Here is a tiny trained network, its code and every weight. The questions are about switching its units off for an input and a target symbol, where a switched-off unit gives its printed mean instead of its output.

import numpy as np


def w(rows, s, z=0):
    codes = np.array(rows[::2]) - 128.0
    scale = np.full(codes.shape[1], s)
    scale[-1] = z or s
    return codes * scale


def f(y):
    return y / 2 * (1 + np.tanh(0.7978845608 * (y + 0.044715 * y**3)))


def softmax(a):
    e = np.exp(a - a.max(-1, keepdims=True))
    return e / e.sum(-1, keepdims=True)


def log_softmax(a):
    a = a - a.max(-1, keepdims=True)
    return a - np.log(np.exp(a).sum(-1, keepdims=True))


def net(x, mask):
    ids = ['ΔΛΞΠΣγθτφψ'.index(c) for c in x.split()]
    T = len(ids)
    res = E[ids] + P[:T]
    r = res
    for j in range(2):
        rows = slice(4 * j, 4 * j + 4)
        q, k, v = (r @ M[0][rows].T for M in (Q, K, V))
        z = softmax(np.where(np.tri(T) > 0, q @ k.T / 4**0.5, -1e9)) @ v
        o = O[0][rows]
        res = res + np.where(mask[j], z, o[:, -1]) @ o[:, :-1]
    y = f(res @ A[0][:, :-1].T + A[0][:, -1])
    res = res + np.where(mask[2:14], y, B[0][:, -1]) @ B[0][:, :-1]
    return log_softmax(res[-1] @ U[:, :-1].T + U[:, -1])


Q, K, V, O, A, B = {}, {}, {}, {}, {}, {}
E = w([
[98,118,128,52,54,238,105,129,255,198],'Δ',
[57,171,135,85,96,126,76,161,80,82],'Λ',
[139,87,121,115,92,72,74,133,126,100],'Ξ',
[146,236,145,113,161,128,101,119,108,126],'Π',
[169,88,142,143,110,134,91,215,98,185],'Σ',
[228,213,191,115,168,171,202,131,103,125],'γ',
[200,172,211,72,159,114,119,145,128,107],'θ',
[144,134,82,126,126,189,124,181,57,111],'τ',
[166,109,79,104,98,125,165,91,111,73],'φ',
[212,141,85,175,54,110,130,162,126,156],'ψ',
],0.02)
P = w([
[121,149,92,136,108,106,141,179,202,90],'0',
[171,134,125,49,87,126,146,85,104,120],'1',
[135,124,114,96,136,57,153,143,104,112],'2',
[165,132,137,98,104,92,166,154,149,110],'3',
[209,85,249,183,97,142,110,58,132,129],'4',
[94,114,27,167,178,206,94,96,157,48],'5',
],0.015)
Q[0] = w([
[144,88,163,212,142,216,63,8,132,164],'h0',
[124,138,97,129,134,166,69,105,129,74],'h0',
[200,104,126,81,117,56,189,154,130,170],'h0',
[127,226,47,127,165,186,59,187,139,113],'h0',
[62,82,133,232,196,202,57,75,204,91],'h1',
[114,152,43,86,179,115,145,187,185,103],'h1',
[140,152,174,57,63,121,107,152,80,122],'h1',
[63,151,145,80,126,118,121,129,186,190],'h1',
],0.011)
K[0] = w([
[176,117,87,39,129,120,91,73,65,187],'h0',
[140,135,120,131,157,75,139,164,54,106],'h0',
[101,136,90,107,142,165,136,160,229,116],'h0',
[120,114,88,188,242,40,141,140,113,80],'h0',
[138,104,136,123,161,59,138,108,2,155],'h1',
[90,121,121,191,202,92,141,173,159,84],'h1',
[59,135,135,83,78,198,152,117,210,178],'h1',
[129,110,164,173,127,132,149,108,134,111],'h1',
],0.012)
V[0] = w([
[139,139,38,196,73,73,73,74,104,122],'h0',
[89,1,131,118,120,159,89,111,108,124],'h0',
[121,86,76,86,190,121,145,82,189,72],'h0',
[190,130,169,112,59,137,164,74,210,181],'h0',
[108,176,36,165,133,206,195,112,110,172],'h1',
[190,91,106,188,126,132,195,128,140,154],'h1',
[93,123,105,101,149,123,121,64,200,124],'h1',
[113,176,132,139,122,95,40,159,131,160],'h1',
],0.0099)
O[0] = w([
[135,55,208,140,154,99,60,129,206,62,123],'h0',
[194,152,110,29,77,118,174,184,106,80,1],'h0',
[133,47,212,62,152,104,202,94,78,125,54],'h0',
[91,128,13,104,183,67,118,118,124,113,173],'h0',
[104,150,152,254,48,166,81,134,179,76,99],'h1',
[45,133,74,183,133,94,120,142,43,18,150],'h1',
[174,45,160,162,163,215,100,112,134,115,43],'h1',
[226,149,135,128,126,108,62,80,132,187,184],'h1',
],0.0097,0.0075)
A[0] = w([
[247,148,182,44,86,132,162,147,112,106,139],'n0',
[182,113,126,198,184,145,130,120,4,41,86],'n1',
[72,127,167,154,37,94,44,156,25,202,114],'n2',
[68,51,164,148,194,151,141,98,188,71,69],'n3',
[177,37,54,175,85,175,78,195,64,142,2],'n4',
[132,70,90,137,163,210,41,207,81,86,26],'n5',
[109,193,127,243,42,160,111,120,204,32,129],'n6',
[131,130,123,105,158,214,151,144,193,148,9],'n7',
[76,146,95,110,202,203,46,93,62,172,51],'n8',
[156,137,217,10,127,63,120,172,28,32,126],'n9',
[90,124,184,134,73,12,185,40,160,73,113],'n10',
[206,202,254,157,65,94,180,179,110,101,27],'n11',
],0.0069,0.0024)
B[0] = w([
[21,120,48,165,163,124,143,220,153,109,182],'n0',
[24,103,96,169,119,76,156,149,240,104,168],'n1',
[144,99,80,184,155,181,162,116,84,81,209],'n2',
[153,220,123,140,52,105,111,123,149,208,163],'n3',
[124,182,166,101,87,32,140,96,142,146,179],'n4',
[113,184,254,64,117,99,188,88,127,150,163],'n5',
[141,60,131,65,158,132,134,119,56,143,246],'n6',
[51,152,139,135,135,83,128,183,126,101,147],'n7',
[202,100,227,115,123,139,153,172,148,116,192],'n8',
[214,148,121,143,116,153,132,152,166,108,169],'n9',
[103,168,228,159,142,132,153,164,101,169,153],'n10',
[101,93,100,82,91,169,82,85,79,115,174],'n11',
],0.0072,0.013)
U = w([
[7,92,68,53,42,194,72,133,213,207,158],'Δ',
[130,76,160,57,45,209,96,109,37,33,218],'Λ',
[58,67,113,65,161,57,1,67,131,43,67],'Ξ',
[214,117,128,187,151,240,61,46,185,70,250],'Π',
[115,118,168,34,144,91,185,111,52,202,22],'Σ',
[78,121,66,220,174,220,208,134,115,83,16],'γ',
[213,34,115,94,172,157,104,196,173,6,70],'θ',
[135,160,209,158,28,144,223,153,192,30,140],'τ',
[134,81,74,62,106,172,140,22,186,40,160],'φ',
[208,239,26,162,5,139,95,142,129,75,174],'ψ',
],0.0033,0.0022)

Each question gives the input, a string of symbols that net reads in full, and the target symbol t.
The units are the heads (4 rows each of Q, K, V and O) and the neurons (one row each of A and B). Each row of codes is followed by its name. A weight is (code - 128) times the scale printed after its matrix; where a second scale follows, it is the last column's (O, A, B and U).
mask holds one flag per unit, heads first, then neurons. A switched-off unit (its flag False) gives its mean, the last column of its rows in O or B, instead of its output. The means were averaged over made-up inputs and are rounded, as every weight is.
A unit's drop is (log p(t) with every unit on - log p(t) with that unit switched off) / (log p(t) with every unit on - log p(t) with every unit switched off).
The circuit of an input: a set's keep is (log p(t) with only the set's units on - log p(t) with every unit switched off) / (log p(t) with every unit on - log p(t) with every unit switched off). Starting from the 12 units with the biggest drops (on a tie, the unit counted first), units are removed one at a time, each time the one whose removal leaves the highest keep (on an exact tie, the one counted first), for as long as the keep stays at least 0.8.
units of the circuit, in order: the units of the circuit, biggest drop first
most important unit: the unit with the biggest drop
top k neurons: the k neurons with the biggest drops, biggest first
heads that matter: for each layer, one digit per head in row order, 1 if its drop is at least 0.15 and else 0, layers parted by /
input Π Σ Π γ, target Π: most important unit	h0
input Λ τ γ Σ, target Δ: top 2 neurons	(n0 n11)
input Π γ τ Ξ Σ, target γ: heads that matter	11
input Σ Λ Ξ, target ψ: units of the circuit, in order	(h0 h1 n6)
input γ Σ Π, target γ: heads that matter	11
input φ Π φ Λ τ, target Π: heads that matter	11
input Ξ Π φ, target θ: units of the circuit, in order	(h0 h1 n9)
input θ Δ Σ Π, target Π: heads that matter	01
input φ Σ Λ, target τ: heads that matter	11
input θ Σ ψ τ Π φ, target Ξ: heads that matter	11
input γ Π φ, target γ: units of the circuit, in order	(h0 h1)
input ψ Σ Σ τ, target Ξ: units of the circuit, in order	(h0 h1)
input Ξ τ Π Σ τ, target Λ: units of the circuit, in order	(h1 h0 n6 n11)
input Π Λ Σ τ, target Π: units of the circuit, in order	(h0 h1)
input Π θ Π Δ τ, target τ: heads that matter	01
input τ φ γ, target Λ: units of the circuit, in order	(n11 h0)
input Π Σ ψ ψ τ, target ψ: most important unit	h0
input ψ Δ Σ τ, target τ: units of the circuit, in order	(h1 n5 n4)
input τ τ ψ Σ, target Λ: units of the circuit, in order	(h0 h1 n11 n6)
input τ τ φ ψ φ, target Λ: units of the circuit, in order	(h1 h0 n6 n11)
input Π Ξ Λ Λ τ, target θ: top neuron	(n9)
